Below is a small trained network, with its code and all its weights. Each question gives an input and a target symbol and asks what happens when units are switched off, that is, made to give their printed mean instead of their output.

import numpy as np


def w(rows, s, z=0):
    codes = np.array(rows[::2]) - 128.0
    scale = np.full(codes.shape[1], s)
    scale[-1] = z or s
    return codes * scale


def softmax(a):
    e = np.exp(a - a.max(-1, keepdims=True))
    return e / e.sum(-1, keepdims=True)


def log_softmax(a):
    a = a - a.max(-1, keepdims=True)
    return a - np.log(np.exp(a).sum(-1, keepdims=True))


def net(x, mask):
    ids = ['ΔΞΠΣαβγεζηθλμτψω'.index(c) for c in x.split()]
    T = len(ids)
    res = E[ids] + P[:T]
    u = 0
    for l in range(3):
        r = res
        for j in range(2):
            rows = slice(2 * j, 2 * j + 2)
            q, k, v = (r @ M[l][rows].T for M in (Q, K, V))
            z = softmax(np.where(np.tri(T) > 0, q @ k.T / 2**0.5, -1e9)) @ v
            o = O[l][rows]
            res = res + np.where(mask[u + j], z, o[:, -1]) @ o[:, :-1]
        u += 2
    return log_softmax(res[-1] @ U[:, :-1].T + U[:, -1])


Q, K, V, O = {}, {}, {}, {}
E = w([
[160,118,142,134,129,112,89,104,93,153],'Δ',
[117,143,143,138,91,161,114,153,153,126],'Ξ',
[144,185,129,137,111,165,136,88,128,142],'Π',
[52,112,142,199,86,152,101,156,40,167],'Σ',
[199,93,138,99,128,190,95,70,104,101],'α',
[82,166,177,146,202,146,87,88,69,99],'β',
[108,55,143,147,83,193,51,157,119,92],'γ',
[112,105,210,142,172,155,117,214,99,172],'ε',
[114,193,218,107,120,66,164,130,82,162],'ζ',
[129,107,169,121,18,79,115,192,153,171],'η',
[132,136,223,86,100,108,100,122,152,64],'θ',
[194,155,169,89,176,126,145,106,135,154],'λ',
[152,151,91,157,122,124,180,126,58,250],'μ',
[198,76,60,89,45,132,151,140,169,179],'τ',
[135,135,108,122,76,123,118,67,99,121],'ψ',
[127,91,71,164,161,208,124,124,65,180],'ω',
],0.014)
P = w([
[130,93,152,121,122,156,156,156,96,156],'0',
[200,117,148,162,106,92,167,168,116,115],'1',
[173,174,95,131,77,151,73,141,74,119],'2',
[214,178,103,162,74,90,103,156,97,84],'3',
[82,128,124,81,114,185,99,104,124,179],'4',
[183,96,174,249,135,102,202,117,207,117],'5',
[86,62,176,159,144,158,174,70,203,197],'6',
[187,180,105,238,111,115,141,113,139,48],'7',
[108,156,159,45,116,136,136,99,88,155],'8',
[149,208,99,134,127,131,89,113,87,80],'9',
],0.014)
Q[0] = w([
[113,72,138,138,224,35,46,100,85,116],'0.h1',
[139,96,153,102,144,98,119,117,158,115],'0.h1',
[199,121,135,255,168,73,200,174,130,49],'0.h2',
[203,241,104,118,86,139,38,241,51,106],'0.h2',
],0.0084)
K[0] = w([
[164,158,76,193,99,95,121,155,169,62],'0.h1',
[152,140,90,172,116,155,151,115,102,171],'0.h1',
[134,214,139,2,86,191,2,142,86,213],'0.h2',
[53,48,201,91,138,162,179,45,190,211],'0.h2',
],0.0085)
V[0] = w([
[202,187,123,215,124,83,72,109,145,104],'0.h1',
[137,76,111,145,110,79,130,133,86,112],'0.h1',
[121,224,105,118,96,236,197,88,167,73],'0.h2',
[133,221,119,157,126,254,215,88,171,53],'0.h2',
],0.0049)
O[0] = w([
[65,208,58,107,177,150,173,22,254,75,248],'0.h1',
[132,160,129,67,67,197,112,165,130,108,191],'0.h1',
[106,65,105,112,208,7,55,94,120,149,17],'0.h2',
[141,124,56,114,182,12,36,98,140,152,58],'0.h2',
],0.0058,0.0011)
Q[1] = w([
[54,43,171,85,155,152,156,62,157,206],'1.h1',
[160,78,140,245,153,81,179,126,186,100],'1.h1',
[158,134,188,151,186,186,85,63,100,126],'1.h2',
[71,112,98,164,154,111,105,182,100,157],'1.h2',
],0.013)
K[1] = w([
[211,156,107,220,123,75,131,180,103,36],'1.h1',
[142,249,82,59,109,155,3,182,78,149],'1.h1',
[145,102,177,119,245,155,64,89,75,96],'1.h2',
[120,82,106,190,129,85,123,212,65,169],'1.h2',
],0.011)
V[1] = w([
[214,96,225,106,219,173,28,180,205,94],'1.h1',
[179,65,152,2,150,151,202,23,66,30],'1.h1',
[115,90,130,163,92,108,53,209,123,220],'1.h2',
[78,171,88,144,69,89,166,135,108,160],'1.h2',
],0.0062)
O[1] = w([
[80,184,97,254,94,109,66,161,237,218,236],'1.h1',
[107,57,124,134,159,25,48,215,80,192,233],'1.h1',
[137,158,95,86,158,154,140,66,179,55,29],'1.h2',
[180,106,202,98,190,133,81,99,139,89,1],'1.h2',
],0.0078,0.00096)
Q[2] = w([
[182,75,159,248,148,67,203,128,164,65],'2.h1',
[51,41,189,98,149,143,164,52,227,200],'2.h1',
[139,18,156,207,157,87,202,68,189,112],'2.h2',
[230,173,111,215,129,86,132,184,88,36],'2.h2',
],0.011)
K[2] = w([
[131,230,95,23,103,180,25,163,74,161],'2.h1',
[199,183,89,198,126,89,124,184,99,41],'2.h1',
[170,245,80,88,114,139,47,188,77,104],'2.h2',
[68,133,154,16,106,192,64,108,122,215],'2.h2',
],0.012)
V[2] = w([
[216,11,36,126,60,168,95,97,170,130],'2.h1',
[213,182,85,113,228,156,171,118,108,254],'2.h1',
[162,118,145,46,139,97,215,226,233,156],'2.h2',
[165,180,189,107,45,18,134,68,137,135],'2.h2',
],0.008)
O[2] = w([
[57,97,111,158,18,37,153,74,62,102,154],'2.h1',
[158,16,210,117,131,132,73,62,149,156,155],'2.h1',
[142,48,158,255,167,116,201,114,180,66,4],'2.h2',
[236,151,73,200,153,118,65,161,40,43,135],'2.h2',
],0.009,0.0026)
U = w([
[138,128,186,148,71,163,139,173,81,175,251],'Δ',
[102,173,103,120,163,107,128,52,182,95,228],'Ξ',
[98,176,96,106,219,75,79,2,169,81,165],'Π',
[106,175,133,54,130,177,201,120,106,103,68],'Σ',
[68,105,133,139,103,62,89,180,103,195,50],'α',
[105,169,138,72,153,149,64,163,161,190,87],'β',
[40,167,87,119,103,118,173,148,160,154,88],'γ',
[104,155,172,175,116,185,161,92,211,165,59],'ε',
[176,127,174,124,180,168,142,153,101,90,69],'ζ',
[134,164,151,163,103,172,200,138,125,88,62],'η',
[96,155,93,176,144,93,125,229,145,124,86],'θ',
[138,91,186,204,146,108,76,102,167,182,67],'λ',
[146,100,198,91,143,161,135,71,105,98,50],'μ',
[89,83,141,150,114,97,178,120,106,114,80],'τ',
[121,113,108,43,147,78,130,199,7,74,90],'ψ',
[60,103,162,75,118,119,144,73,153,167,71],'ω',
],0.0061,0.014)

Each question gives the input, a string of symbols that net reads in full, and the target symbol t.
The units are the heads (2 rows each of Q, K, V and O). Each row of codes is followed by its name. A weight is (code - 128) times the scale printed after its matrix; where a second scale follows, it is the last column's (O and U).
mask holds one flag per head, layer by layer. A switched-off head (its flag False) gives its mean, the last column of its rows in O, instead of its output. The means were averaged over made-up inputs and are rounded, as every weight is.
A unit's drop is (log p(t) with every unit on - log p(t) with that unit switched off) / (log p(t) with every unit on - log p(t) with every unit switched off).
The circuit of an input: a set's keep is (log p(t) with only the set's units on - log p(t) with every unit switched off) / (log p(t) with every unit on - log p(t) with every unit switched off). Starting from all 6 units, units are removed one at a time, each time the one whose removal leaves the highest keep (on an exact tie, the one counted first), for as long as the keep stays at least 0.8.
circuit, biggest first: the units of the circuit, biggest drop first
most important unit: the unit with the biggest drop
which heads matter: for each layer, one digit per head in row order, 1 if its drop is at least 0.15 and else 0, layers parted by /
drop of u: that unit's drop, to one decimal
input Δ Σ θ τ θ μ Π Δ Δ μ, target Π: which heads matter	01 / 01 / 00
input λ ψ Δ Δ ζ, target ψ: circuit, biggest first	[1.h1; 2.h2]
input θ β τ θ γ ε Δ, target θ: which heads matter	00 / 10 / 11
input τ ψ λ Δ, target τ: most important unit	2.h1
input β θ Σ, target β: circuit, biggest first	[2.h1; 2.h2]
input Δ θ μ β λ β Δ λ β, target β: which heads matter	00 / 01 / 11
input ε θ ω ψ λ λ β η β ζ, target β: which heads matter	00 / 00 / 11
input ζ Σ β Ξ ψ η ψ ω, target ψ: circuit, biggest first	[1.h1; 2.h2]
input Δ Δ ω λ ω θ ζ ζ, target ω: circuit, biggest first	[2.h2; 2.h1]
input τ μ Δ ω γ, target μ: circuit, biggest first	[1.h1; 2.h1]
input ψ θ Σ μ ζ ζ, target Σ: circuit, biggest first	[1.h1; 2.h2]
input Ξ η η β ψ μ λ Δ θ ζ, target λ: circuit, biggest first	[2.h1; 2.h2; 1.h1]
input ε λ ε θ β β, target ε: circuit, biggest first	[1.h1; 2.h2; 0.h2; 2.h1]
input λ ω Ξ η η τ γ ω Π, target τ: most important unit	2.h1
input Σ γ ω θ ψ β ζ Δ Δ ε, target ζ: circuit, biggest first	[2.h1; 2.h2]
input τ ψ ζ β ε Δ τ β, target ε: which heads matter	00 / 10 / 01
input Π μ β, target Π: circuit, biggest first	[0.h2; 0.h1]
input β γ ω β β γ ψ, target β: circuit, biggest first	[2.h2; 2.h1]
input Δ γ γ ζ ε μ ζ Σ, target ε: circuit, biggest first	[2.h2; 1.h1; 2.h1]
input Δ ε Δ ω τ, target ε: circuit, biggest first	[2.h2; 1.h1; 0.h2]
input Π β β λ β μ α, target λ: circuit, biggest first	[2.h1; 1.h1; 2.h2]
input ζ ψ ε β τ Ξ, target ε: most important unit	1.h1
input τ μ θ θ β ζ α λ, target β: drop of 2.h1	0.4
input θ ψ Π Δ β ψ β β, target β: drop of 2.h2	0.5
input η α β Π Δ ζ Δ, target Π: drop of 0.h2	0.6
input ω β β Π ω η ψ ψ ω ε, target ψ: drop of 2.h2	0.4
input β β μ η β ε Σ λ ψ τ, target Σ: most important unit	1.h1
